In the rows, 128 means zero.
Each row is followed by its class; each block has classes of its own.
[152 106 108 103 133 148 138 121 135 152 155 150 121 136 134 114 113 134
 115 137 125 114 116  87 104 125 126 156 146 134 126 118 123 124]	D
[141 134 168 129  99 144 138 129 116 140 169 152 140 134 204 112 103 167
 121 122 122 127 130 154 119 157 136 129 125 132 144 121 122 140]	D
[121 117 141 175  73 101 171 113 154 113  87 136 115 155  97 145 145 124
 142 144 125 140 108 109 151 158 136 163 130 112 101 134 111 139]	K
[128 159 166 129 191 156 124  96 136 111 153 132 131 122  90 129 119 126
 117 120 116 141 116 118 135 125 117 130 146 144 108  99  98 131]	Q
[149 111 123  50  77  81 137 116 252 141 114  88 151 138 165 156 129  95
 127 124 142  80 108  10 100 115 157 131 159 133 113 130 134 113]	V
[163 140 112  74  95 108 163 144 167 101 149 111 132 181 187 121 122  48
 109 130 133 119 148  92 148 111 147  82 131 166 131 130 150 170]	D
[116 117 104 116 149 114 144 111 152 122 114 132 119 131 170 128 120 106
 118 170 122 105 121  84 110 122 119 131 138 101 100 122 118 127]	N
[121 120 142 126 131 139 141 123 131 131 134 153 124 157 136 101 109 125
 109 155 126 114 127 171 143 151 123 163 118 146  88 116 142  87]	D
[124 130 194 126 129 139 127 101 110 112 128 139 116 170 108 129 106 137
 143 150 116 135 122 104 123 142 147 120 134 154 114 134 126  90]	Q
[125 134 111 134 159 144 114 145 158 145 141 153 136 146 121 135 140 136
 144 125 119 145 130 101 149 118 104 104 111 124 121 123 132 146]	N
[113 150 153 157 117 122 159 127 181 138  72 127 150 147 160 102 136 125
 128 136 131 131 127 140 147 103 129 144 125 123 112 111 125 144]	M
[117 110 118  91 131 101  77 122 161 113  90 123 128 142  29 133 142  90
 149  78 138 101 174  80 127  92 129 125 121 125 121 114 153 109]	H
[140 122 105 106 117 143 158 121 163 136 133 144 137  64 130 134 135 122
 128 130 136 107  94 141 127  91 126 172 138 165 101 117  92 111]	V
[140 129 113 106 148 140 137 122 146 148 118 111 119  99  98 106 136 121
  97 116 139 161 120  96 129 133 115 150 125 105 122 111 105 131]	A
[125 109 107  87 159 149 154 131 178 149 130 149 126 141 153  92 106 121
 111 138 125 129 121  65 118  88 105 168 159 125 102 116 110 135]	M
[137 122 109 149  90 116 133 140 167 130 106 148 120 185 136 111 121  92
 168 108 103 117 112  55 109 145 117 145 115 115 138 112 137 100]	N
[146 147 110 137 113 138 138 121 143 138 135 132 124 128  98 117 119 144
 119 126 111 141 138 120 149 113 174 140 136 138  80 130 121 148]	V
[115 110 127 117 136 127 151 129 153 142 141 162 131 129 149 125 126 112
 146 131 122 113 102 133 129 121 130 150 126 137 118 130 111  93]	H
[105 179 104 105 114  67 108 137 184 122 109  44 141  89 159 141 128  79
  71 134 159  55 140 173 133 117 128 151 142  74 108 129 172 149]	H
[136 112  97 133 159 133 154 145 133 153 119 161 138 155 157 126 133  95
 154 149 109 117 107 133 136 111 123 122 105 201 127 125 138 107]	N
[124 160 146 108 171 165 122 123 159 123 176 145 134 121 141 127 129 159
 125 117 114 142 131 132 148  90 116 108 156 103 106 124 105 182]	M
[117 125 126  90 128 128 179 123 136 144 194 158 128 115 184 100 110  90
 139 148 130 134 148  92 131 136 119 111 145 117 120 150 113 117]	K
[115 154 154 102 170 147 117 128 172 123 146 139 130 138 140 106 101 170
 115 106 117 112 108 135 157 119 126 163 161 110 103 131 103 179]	M
[130  93 127 116 126 141 177 139  78 121 118 147 130 127 119 130 139 118
 126 140 139 192 139 130 153 143  89 150 104 184 138 106  93 144]	K
[126  85 144 100 146 144 172 123 111 154  98 143 120 130 172  95 100 148
 105 141 124 164 142 121 117 153 130 158 123 146 128 122 106 112]	M
[120 107 134 147 172 121 133 127 138 185 139 131 142 135 144 123 124 124
 119 152 118 111 121 166 112 161 131 153 120 163 124 113 153  72]	H
[128 134 111  79 168 115 155 145 100 129 105 127 144 116 152  94 132  97
 135 146 144 120 125 147 169 119 135 134 104 181 150 134 111 153]	A
[111 112 132 104 198  97 163  94 175 118 141 155 105 163  47 154 130  79
 143 129 147 142 179  60 118  99 101 139 161 167 127 114 146 127]	Q
[139 127  88  88 128 142 154 136 112 160 148 131 125 108 158  98 105 111
 100 159 137 106 119 145 121 136 114 180 130 127 120 124 133  91]	D
[111 153 165 110 163 117 135 110 217 111 173 139 102 159 138 125 105 122
  97 100 131 159 159 102 157 145 118 103 152  89  91 136 132 163]	N
[165  92 167  90  91 144 149 112 122 140 145 127 121 138 121 123 117 128
 127 144 136 178 161  91 118 136 143 116 129 198 124 122 128  83]	V
[104 124 133  55 143  97 133 130 211 130  88 111 119 157  78 139 145 131
 103  98 164 177 146  61 168 125 123 128 117  87 105 137 124 160]	A
[123 111 144 118 191 155 154 101 151 136 137 171 112 125 129 122 128 146
 141 102 113 131 112 109 102 106 145 116 160 126 135 128  89 164]	M
[101 108 155 106 132 119 144 117 142 138 176 189 118 145 121 141 103 125
 182 116 117 113 155  89  99 140 112 138 128 134 134 141 145  60]	Q
[110 118 149 140 117 140 162 120 162 108 137 156 124 123 160 132 115 109
 112 123 120 147 136  94 116 121 125 106 118 121  96 124 112 124]	Q
[144  97 145 110 154 157 146 129 153 119  93 124 142 107 118 116 122 116
  92 169 145 150 100  61 169 126 117 135 114 184 107 125  85 138]	Q
[154 150 151 170  76 122 171 148 126 117 142 121 132 107 137 142 122 120
 119 142 138 169 170 142 170 135 111 134 111 175 144 135 140 158]	Q
[117 150 146 129 166 133 131 122 112 129 111 132 144 110 144 135 133 171
 135 147 123 105 120 191 150 103 135 148 141 143 126 130 115 171]	M
[123 116 122  79 156 148 128 107 148 130 146 156 124  91 139 122 121 153
 121 121 138  95  94  95 115 136 131 144 147  72 127 130  78 144]	D
[118  67 126 108 125 130 151 112 118 131  94 132 108 134 136 131 119 140
  87 174 135 162 134  87 113 124 131 153 129 118  90 121 104 113]	H
[122 121 133 102  86 123 109 143 130 138 125  94 123 118 132 139 138 116
 135 169 161  88 111 135  98 144 126 126 125 122 140 144 163  86]	V
[123 113 141 126 116 103 149 159 157 137 117 120 127 160 167 126 137 111
 137 108 140 130 100 125 115 185 108 145 101 137 176 119 137 132]	A
[124  95  95 101 130 145 154 142 124 121 131 156 143 112 181 123 127 127
 100 140 124 146 139 122 135 154 106 128  89 111 108 100 100 138]	D
[132  99 144 120 120 148 136 109 122 141 103 134 114 138 119 128 125 164
  93 148 140 147 121 117 113 145 133 149 127 109 110 115 117 121]	D
[142 137  71  95  95 100 155 144 138 181  82 108 139 140 113 123 122 108
 121 120 114 119 118 145 154 195 157 185  83 107 114 126 145  61]	D
[151 116 145  82 126 144 128 123 189 136 118 131 129 129 115 127 119 138
 135  93 106 116  88  91 143 137 143 153 144 137 113 138 101 112]	M
[153  90 135 163  70 117 125 117 109 102 133 123  96 101  99 140 128 115
 119 130 123 135 180 113 115 146 145 114 126 115 132 140 139 134]	H
[148  86 142 100 158 140 125 121 121 148 125 117 127 109 126 142 137 157
  93 157 133 147 121 117 126 135 124 130 122 176 117 126 122 130]	A
[139 152 107 165 117 118 128 139 177 139 131  82 124 133  94 146 160  87
 107 142 145 118 126 143 116 136 128 116 131 131 121 111 172 142]	V
[152 112 126 103  65 122 162 118 134 119 109 130 141  59 162 134 125 118
 125 129 132 131 128 120 140  93 130 166 125 142 121 121  79 106]	H
[112 125 118  83 148 132 140 132 141 113  96 139 119 123 148 126 126 112
 124 131 149 127 101 111 136  93 105 139 127 132 127 128  99 142]	N
[152 115 116  57 123 157 150 123 181 160 123 145 146  98 145 109 132 116
 117 121 149 127  95  68 137  97 135 129 129 130 123 130  88 111]	D
[ 99 112 148 104 127 119 129 111 148 111  77 153 140 164 123 116 135 113
 173 130 113 110 144 102 118 106 126 127 119 111 105 109 123  85]	M
[160 143 108 186  88  91 119  85 197  98 146  91 105 115 152 129 114  77
  85 165 107  79 189  49  87  94 142  99 183  80  75 120 172 172]	N
[122 105 120 130  99 113 174 118 127 149 100 134 141 123 162 126 134 114
 133 156 133 127 115  92 109 123 121 157 132 139 124 118 110 119]	K
[101 136 126  96 208 121 141  94 115 174 114 146 138 104 104 114 142 140
 134 176 170 104 146 150 127 111 126 145 140 112 142 124 127 117]	D
[148  99 146 155 129 145 155 117 190 134 102 161 127  98 134 124 137 134
 135 120 136 148  96  70 140 126 112 138 126 148 139 121  78 145]	N
[119 150  95  93  93 148  82 179 139 120 142 122 148 148 146 120 137 111
 138 127 133  81  94 127 141 144  99 119  92  75 128 127 146 119]	D
[136 126 162  98 132 169 142 104 141 127 163 154 119  91 153 123 111 158
  77 115 143 143 125 165 123  95 118 142 147 141  95 113 103 135]	D
[142 128 130 125 134 144 142 124 141 134 128 147 136  71 120 122 130 154
 106 111 161 118 124 156 136 106  95 187 138 148 149 102 100 163]	D

Next block, with new classes.
[128 138 143 124 146 139 119 126 117 122 115 117 143 131 119 123 119 124
 129 140 111 129 114 132 118 125 146 126 120 117 139 149 148 128]	W
[104 128 165 149 139 173 158 152  87  80  98 123  90 161 137 110 138 142
 142 142 132 159  93 159  98 103 144 125  95  85 169 155 117 150]	J
[119 137  98 136 151 171 139 139 127 112  94 134 134 146 107 156 108 136
 147 144 106 159 135 119 117 112 168 114 155 150 151 166 134 147]	E
[103 126  41 151 121 137 179 126 110 124 144 137 129 104 167 133 130 105
 112 158  94 131 142 107 135 156 105 128 180 132 142 115 132 156]	J
[137  85 168 146 142 150 106 166  84 135 140  83 112 185 135 116 126 156
 137 104 102  49 108 124 192  51 164 106 151 125 159 109  48 104]	W
[125 129 130 120 139 176  99  95 215 113 106 110 150 191 104 151 139  63
 143 147 146  68 120 171  84 171 186  87 189 109 130 136 148  87]	P
[125 157 101 134 173 202 189 116 111 148 107 161 111 153 157 197 125 130
 160 132 136 131 146 125 106 132 153 121 142 150 150 169 133 160]	E
[124 117 109 126 141 141 136 125 103 116 141 143 141 116 159 110 120 127
 115 126 111 112 149 138 109 128 115 155 134 120 127 126 144 120]	U
[153 148 115 146 216 179 112 173  79 137  97 115  82 168 159 135 151 158
 156 170 122 141 121 150  83 115  67 187 150 105 132 103 153 203]	T
[135 146  99 150 198 110 188 124 120 135 114 122 108  94 134 143 152 106
 166 166  76 109 146 109 124 123 132 159 148 155 152 127 134 130]	T
[139 128 127 127 140 157 121 141 121 126 104 124 144 146 115 139 124 114
 118 153 136 146 107 134 122 139 147 117 141 124 126 137 155 135]	J
[137 122 148 122 147 121 124 137 118 128 134 120 127 120  99 126 127 112
 123 150 115 134 119 132 126 124 117 130 144 129 130 137 156 137]	T
[110 135 174  83 169 123 179 124 122 136 163 112 164 158 143 114 108 122
 112 120 161 165 102 162 123 138 151 113  52 106 103 100 146 141]	F
[135  99 141 132 110 108 182 160  89 113 149 122  75 122 156 109 131 113
 106  88 127 216 145 135 120 102 162 102  95 152 164 156 130 152]	P
[120 148 178 120 106 107 181 158 111 159 162 149 146 157 114 138 123 114
 134 182 178 198 135 134 150  95 102  94 150 124 148 173 138 165]	T
[112 105 118 119  81 109 125 144 141 124 165 115 242 140 124 139  83 109
 102 143 160 125 112 116 144 140 163  44 213 105 107 135 142 183]	E
[113 118 118 137 150 140 132 137 109 120 124 128 123 128 149 127 112 125
 135 121 102 108 152 135 112 104 144 117 130 134 135 137 147 122]	B
[131 135 147 125 139 136 112 131 110 126 125 121 152 128 111 124 116 126
 118 130 120 140 118 128 128 116 137 136 131 126 138 148 146 134]	W
[128 138 124 118 150 141 136 131 123 126 123 104 139 138 112 143 126 115
 114 147 127 132 114 117 132 135 139 124 147 123 118 150 145 137]	F
[112 188 101 144 120 138 200  97  92 106  95 184 145 100 139 192 111 144
 167 123 112  89 137  87 121 113 165 117 170 104 140 193 143 183]	E
[114 112 106 124 131 116 138 145 121 128 134 126 115 141 154 134 148 140
 140 129 110 115 143 135 144 129 128 140 172 144 129  78 103  92]	P
[128 159 186 120 165 177 183 166  68 133 137 125 179 170 127 193 125 121
 124 107 161 109 109 148 126  86 181 112 157 125 143 132 157 145]	P
[121 139 124 148 205 137 134 110  91 113 114  98 139 148 131 119 141 110
 102 130 132 126 135 150  81  97 135 177  96 116 163 101 116 112]	U
[132 108  94 142 107  88  99 147  91 160  91 120 138 132 153 151 150 145
 100 167 143 128  93  89 212  96  92 162 174 118 159 105  99 124]	J
[121 126 118 110 146 138 132 121 132 125 117 116 128 144 121 144 123 105
 110 143 136 121 109 128 127 141 142 123 134 110 114 138 154 135]	F
[109 113 104 134 154 133 142 138 105 127 121 133 116 125 172 125 112 125
 132 133 100 120 154 132 124  93 136 125 120 126 142 132 152 126]	B
[128 133 144 123 133 136 117 126 117 120 118 125 151 130 121 124 113 128
 123 123 119 131 129 128 117 128 151 132 123 128 139 159 150 123]	W
[130 122 123 132 152 157 137 147 106 128 108 112 124 130 142 137 117 113
 129 139 109 122 139 128 121 110 142 119 133 130 123 139 164 121]	B
[141 116 123 133 151 161 142 127 117 117 120 120 136 124 153 134 113 123
 129 134 111 123 117 128 120 127 135 132 130 114 136 164 152 141]	E
[105 102 146 129 158 170 163 175  88 121 147 109  82 157 118 148 130 123
 116 119 123 153 111 151  99 143 141 114  91 172 165 147 118 132]	F
[126 129 116 111 147 138 132 131 124 127 124 115 131 137 120 144 118 107
 110 154 121 126 108 120 140 130 140 118 137 111 117 144 158 135]	F
[133 124 121 139 149 147 147 134 136 122 150 112 108 150 165 111 147 118
 144 113 110 121 130 149 122 128 128 132 159 124 142 107 106 143]	P
[123 102 121 131 139 131 126 138 112 138 154 138 127 108 151 146 137 112
 129 146 117 138 133 130 139 133  94 166 143 143 164 117 141 136]	T
[127  94 103 137 126 139 142 119 128 123 139 122 136  98 150 136 127 117
 130 125 107 109 124 115 151 139 118 147 158 140 137 125 111 117]	E
[129 146 134 118 151 128 145 139 106 121 122 123 130 137 129 145 133 122
 124 129 117 138 122 139 112 121 157 115 138 123 129 120 156 124]	P
[121 169  55 135 156 115 186 183  49  83 105 113 103 136 145 147  95 136
 137 151   4 139 158 102 136  89 195 117  85 131 161  87 167 120]	P
[108  53  62 138 119 160  80 102 123  93 115 136   5 155 184 114 146 133
 127 151  78 116 188 141 119 131 155 127  88 120 154  93  87  19]	J
[129 123 101 130 123 122 130 140 123 125 116 117  90 147 157 131 152 126
 139 136 110 123 128 136 141 137 114 153 142 124 139  81 109 107]	P
[118 109  93 138 144 141 133 133 126 115 125 126 136 136 161 111 123 126
 119 142 110 132 136 136 122 140 127 142 136 125 140 122 138 125]	J
[123 134 133 128 146 145 128 127 123 127 112 108 137 133 124 132 123 108
 129 141 126 131 135 134 117 119 140 119 125 127 120 123 148 111]	B
[166 112 110 137 162 168 131 136  85 137 113 131  53  82 192 115 140 129
 123 143 105 146 163 122  83 129  92 126 144 121  93 195 199 145]	B
[146 156 205 130 144 134  83 121  31 112  57 115  64 139  33 190 140 130
 103 143 120  45  95 127 108  90 147 146  79 107 130 148 143  24]	W
[135 134 141 131 134 131 112 141 144 138 115  91 213 149 103 143 134 131
 158 119 144 120 119 108 165 126 189 122 184 156 125  89  81 138]	W
[ 91 140 118 126 194 141 148 141 115 137 112 108 109 163 103 147 167  96
 116 203 153  83  74 172  83 118  92  94 247  78  97  86 147 140]	P
[108 133  67 121 187 145 214 163  68 134 142 106  90 191 188 124 115 139
  84 129 113 119 189 153  86 127 100 140 145 137 105  91 170 113]	P
[137 145 128 121 153 134 143 135 108 122 117 123 117 147 135 143 135 120
 126 129 120 130 133 140 112 116 148 125 140 119 125 120 152 120]	P
[118 155  93 147 161 160 132 125 106 139 121 129 157 138 141 163 126 114
 136 128 140 156 178 119 130  86 134 164 162 145 138 102 127 146]	B
[123 106  95 135 147 146 136 147 112 121 124 129 140 135 165 114 119 130
 118 144 106 126 125 131 135 128 127 135 151 121 134 127 148 137]	J
[112 105 125 131 110 130 113 130 120 124 133 132 138 125 148 126 128 134
 135 120 118 119 127 130 139 138 127 151 131 134 153 117 109 119]	W
[137 109 147 131  92 134 126 133 117 137 123 119 108 121 130 114 148  92
 105 180 136 195  76 122 203  99  88 154 110 102 171 138 113 107]	J
[117 119  94 138 143 139 143 139 117 119 123 129 141 136 155 120 121 125
 120 149 110 136 130 129 128 132 134 129 145 124 142 128 139 136]	J
[110 110  92 140 131 121 155 118  87 122 152 122 120  96 163 125 146 143
 131 104 119 128 169 107 130 129 135 143 169 143 113  83  86 134]	W
[139  82 178 124 134 143 140 167 125 129 169  77 116 175 133  64  93 119
 117 101  83  88  76 157 150 117 154  62  84 126 151 144 107 142]	W
[117 124 157 142 140  85 147 111 110  77  86 130 111 119  42 153 125  79
 130 126 135  83 143 133  81  93 202 113 134 115 131 144 150 109]	T
[101  98 115 134 135 134 145 140 109 133 122 132 103 114 171 129 139 127
 141 127 128 132 134 136 130 112 115 136 136 133 137 106 119 129]	B
[132 135  91 134 139 169 155 120 128 132  98 100 147 165 138 162 129 118
 135 140 147 105 134 121 140 155 115 172 152 129 116  86 108 115]	E
[127 117 120 146 101 186 192 130 111  82 132 111 142 126 136 127 112 104
 134  99 134 157 139 116 138 112 156 136 155 113 132 149 115 173]	E
[141  77 123 129 160 140 130 118 124 165 147  87 113 168 222 107 160 127
 133 149 161 123 172 137 162 111 120 161 129 118 124  75  74  66]	W
[163 127 139 128 148  96 120  99 166 151  29 119 104 188 145 109 136 124
 142 135 182  73 125 131 119 117 141 153 129  87 114 183 137 119]	W
[124 132  93 130 114 122 105  91  85 114 111 204  72  87  99 165 116 105
 112  73 108 131 127 125 104 106 151 147  80 144 169 132 129 166]	U
[128 126  90 149 111 165 176 126 109  87 137 142 117 136 190 117  94 135
 151  99  99 159 166 117 124 109 154 132 108 106 155 157 119 192]	E
